Here is a tiny trained network, its code and every weight. The questions are about switching its units off for an input and a target symbol, where a switched-off unit gives its printed mean instead of its output.

import numpy as np


def w(rows, s, z=0):
    codes = np.array(rows[::2]) - 128.0
    scale = np.full(codes.shape[1], s)
    scale[-1] = z or s
    return codes * scale


def f(y):
    return np.maximum(y, 0)


def softmax(a):
    e = np.exp(a - a.max(-1, keepdims=True))
    return e / e.sum(-1, keepdims=True)


def log_softmax(a):
    a = a - a.max(-1, keepdims=True)
    return a - np.log(np.exp(a).sum(-1, keepdims=True))


def net(x, mask):
    ids = ['γζλξπσψω'.index(c) for c in x.split()]
    T = len(ids)
    res = E[ids] + P[:T]
    r = res
    for j in range(3):
        rows = slice(2 * j, 2 * j + 2)
        q, k, v = (r @ M[0][rows].T for M in (Q, K, V))
        z = softmax(np.where(np.tri(T) > 0, q @ k.T / 2**0.5, -1e9)) @ v
        o = O[0][rows]
        res = res + np.where(mask[j], z, o[:, -1]) @ o[:, :-1]
    y = f(res @ A[0][:, :-1].T + A[0][:, -1])
    res = res + np.where(mask[3:19], y, B[0][:, -1]) @ B[0][:, :-1]
    return log_softmax(res[-1] @ U[:, :-1].T + U[:, -1])


Q, K, V, O, A, B = {}, {}, {}, {}, {}, {}
E = w([
[211,157,218,69,178,161],'γ',
[90,142,125,26,84,184],'ζ',
[87,113,140,200,112,225],'λ',
[85,131,250,179,181,148],'ξ',
[80,54,151,63,128,160],'π',
[209,17,96,113,118,183],'σ',
[35,45,140,41,215,136],'ψ',
[195,135,13,120,194,134],'ω',
],0.02)
P = w([
[105,129,110,136,118,226],'0',
[101,134,109,118,114,194],'1',
[101,131,116,115,125,156],'2',
[103,131,119,110,128,126],'3',
[105,131,124,105,131,93],'4',
[103,127,124,94,133,62],'5',
[103,126,130,87,134,27],'6',
[103,123,134,79,136,5],'7',
],0.015)
Q[0] = w([
[148,159,249,175,154,124],'h0',
[182,93,152,229,131,124],'h0',
[114,77,138,82,175,156],'h1',
[136,189,140,109,124,135],'h1',
[160,91,117,81,136,117],'h2',
[100,99,88,100,122,110],'h2',
],0.021)
K[0] = w([
[50,181,156,197,137,109],'h0',
[6,139,128,165,91,211],'h0',
[177,130,116,96,94,93],'h1',
[105,106,117,98,120,82],'h1',
[175,125,128,92,147,137],'h2',
[146,110,113,109,100,61],'h2',
],0.022)
V[0] = w([
[226,250,101,188,252,164],'h0',
[89,122,254,116,48,50],'h0',
[37,142,104,91,115,184],'h1',
[115,67,71,190,163,164],'h1',
[252,135,177,105,121,158],'h2',
[119,71,99,88,41,68],'h2',
],0.0064)
O[0] = w([
[25,157,84,57,94,98,176],'h0',
[105,136,49,179,177,255,1],'h0',
[192,158,157,193,168,106,227],'h1',
[166,135,80,126,170,106,115],'h1',
[53,142,134,214,164,99,198],'h2',
[133,166,157,142,87,191,27],'h2',
],0.0082,0.0043)
A[0] = w([
[185,108,101,140,91,52,10],'n0',
[114,86,153,162,178,201,94],'n1',
[159,166,30,194,127,136,155],'n2',
[120,114,41,230,55,211,103],'n3',
[83,73,128,158,134,98,125],'n4',
[137,50,78,234,133,188,67],'n5',
[109,113,83,136,68,64,64],'n6',
[76,41,103,135,103,140,154],'n7',
[80,228,135,124,115,141,103],'n8',
[233,193,114,94,160,167,107],'n9',
[145,110,151,53,81,168,111],'n10',
[85,174,145,142,173,35,91],'n11',
[105,184,106,182,50,254,123],'n12',
[138,222,158,158,137,211,153],'n13',
[229,147,171,170,198,118,151],'n14',
[144,80,200,117,130,150,140],'n15',
],0.012,0.013)
B[0] = w([
[43,170,150,144,115,129,149],'n0',
[138,85,61,76,141,89,199],'n1',
[119,70,136,77,53,60,146],'n2',
[105,82,248,21,98,145,153],'n3',
[131,175,133,116,115,97,187],'n4',
[172,234,70,77,77,185,177],'n5',
[149,59,124,132,120,99,162],'n6',
[150,171,102,156,158,150,219],'n7',
[170,126,113,110,190,104,163],'n8',
[201,149,186,154,119,64,166],'n9',
[109,118,76,211,152,121,199],'n10',
[187,91,121,173,49,152,224],'n11',
[73,67,100,177,120,166,171],'n12',
[103,191,157,173,112,80,207],'n13',
[70,78,79,138,107,155,254],'n14',
[133,172,171,97,143,146,248],'n15',
],0.012,0.0091)
U = w([
[172,185,254,74,163,82,254],'γ',
[122,101,162,222,109,162,69],'ζ',
[56,62,193,100,87,188,117],'λ',
[44,145,73,137,162,113,113],'ξ',
[135,74,127,145,102,89,83],'π',
[229,125,98,157,130,188,168],'σ',
[123,83,157,149,138,145,51],'ψ',
[143,30,159,114,182,152,95],'ω',
],0.008,0.0049)

Each question gives the input, a string of symbols that net reads in full, and the target symbol t.
The units are the heads (2 rows each of Q, K, V and O) and the neurons (one row each of A and B). Each row of codes is followed by its name. A weight is (code - 128) times the scale printed after its matrix; where a second scale follows, it is the last column's (O, A, B and U).
mask holds one flag per unit, heads first, then neurons. A switched-off unit (its flag False) gives its mean, the last column of its rows in O or B, instead of its output. The means were averaged over made-up inputs and are rounded, as every weight is.
A unit's drop is (log p(t) with every unit on - log p(t) with that unit switched off) / (log p(t) with every unit on - log p(t) with every unit switched off).
The circuit of an input: a set's keep is (log p(t) with only the set's units on - log p(t) with every unit switched off) / (log p(t) with every unit on - log p(t) with every unit switched off). Starting from the 12 units with the biggest drops (on a tie, the unit counted first), units are removed one at a time, each time the one whose removal leaves the highest keep (on an exact tie, the one counted first), for as long as the keep stays at least 0.8.
circuit, biggest first: the units of the circuit, biggest drop first
unit that matters most: the unit with the biggest drop
k most important neurons: the k neurons with the biggest drops, biggest first
which heads matter: for each layer, one digit per head in row order, 1 if its drop is at least 0.15 and else 0, layers parted by /
drop of u: that unit's drop, to one decimal
input σ ξ λ γ γ ω ξ ζ, target π: circuit, biggest first => [h0, n11, n6]
input λ ζ σ ζ, target γ: unit that matters most => h0
input ζ ξ γ π ω ζ ψ, target π: circuit, biggest first => [h0, n11]
input λ ζ γ ξ ξ γ, target ξ: which heads matter => 101
input ξ λ ζ ψ, target ω: circuit, biggest first => [h0, n1]
input σ ψ ω π, target π: which heads matter => 100
input γ ζ γ σ ψ ω, target π: 4 most important neurons => [n2, n14, n9, n15]
input ξ ζ γ ω σ ψ π, target γ: 2 most important neurons => [n14, n15]
input γ ζ λ λ ζ γ, target ζ: circuit, biggest first => [h2, n11]
input π γ ξ λ ξ ζ ξ γ, target ξ: circuit, biggest first => [h2, n14]
input σ γ σ ψ, target γ: circuit, biggest first => [h0, n14]
input ζ γ ζ ζ ζ, target ξ: 2 most important neurons => [n10, n11]
input ω π π ψ λ ζ π ξ, target ξ: 3 most important neurons => [n14, n1, n13]
input π γ ξ γ π ω π λ, target λ: which heads matter => 100
input ψ π σ γ ζ γ σ, target γ: 4 most important neurons => [n15, n11, n12, n4]
input ψ λ ξ ψ γ γ λ σ, target σ: 2 most important neurons => [n5, n7]
input ψ ζ π γ γ λ ω, target π: unit that matters most => n11
input σ γ π γ γ γ λ σ, target γ: which heads matter => 110
input π ω ψ λ λ λ σ σ, target σ: which heads matter => 101
input ζ λ λ ζ ξ, target ξ: which heads matter => 100
input ψ ζ ζ γ ζ, target ξ: which heads matter => 100
input ζ π ψ, target ω: drop of n14 => 0.5
input ξ λ γ ξ ω π, target π: drop of n6 => 0.3
input π ψ π, target σ: drop of h0 => 0.5
input ψ ξ ζ, target ζ: drop of h0 => 0.3
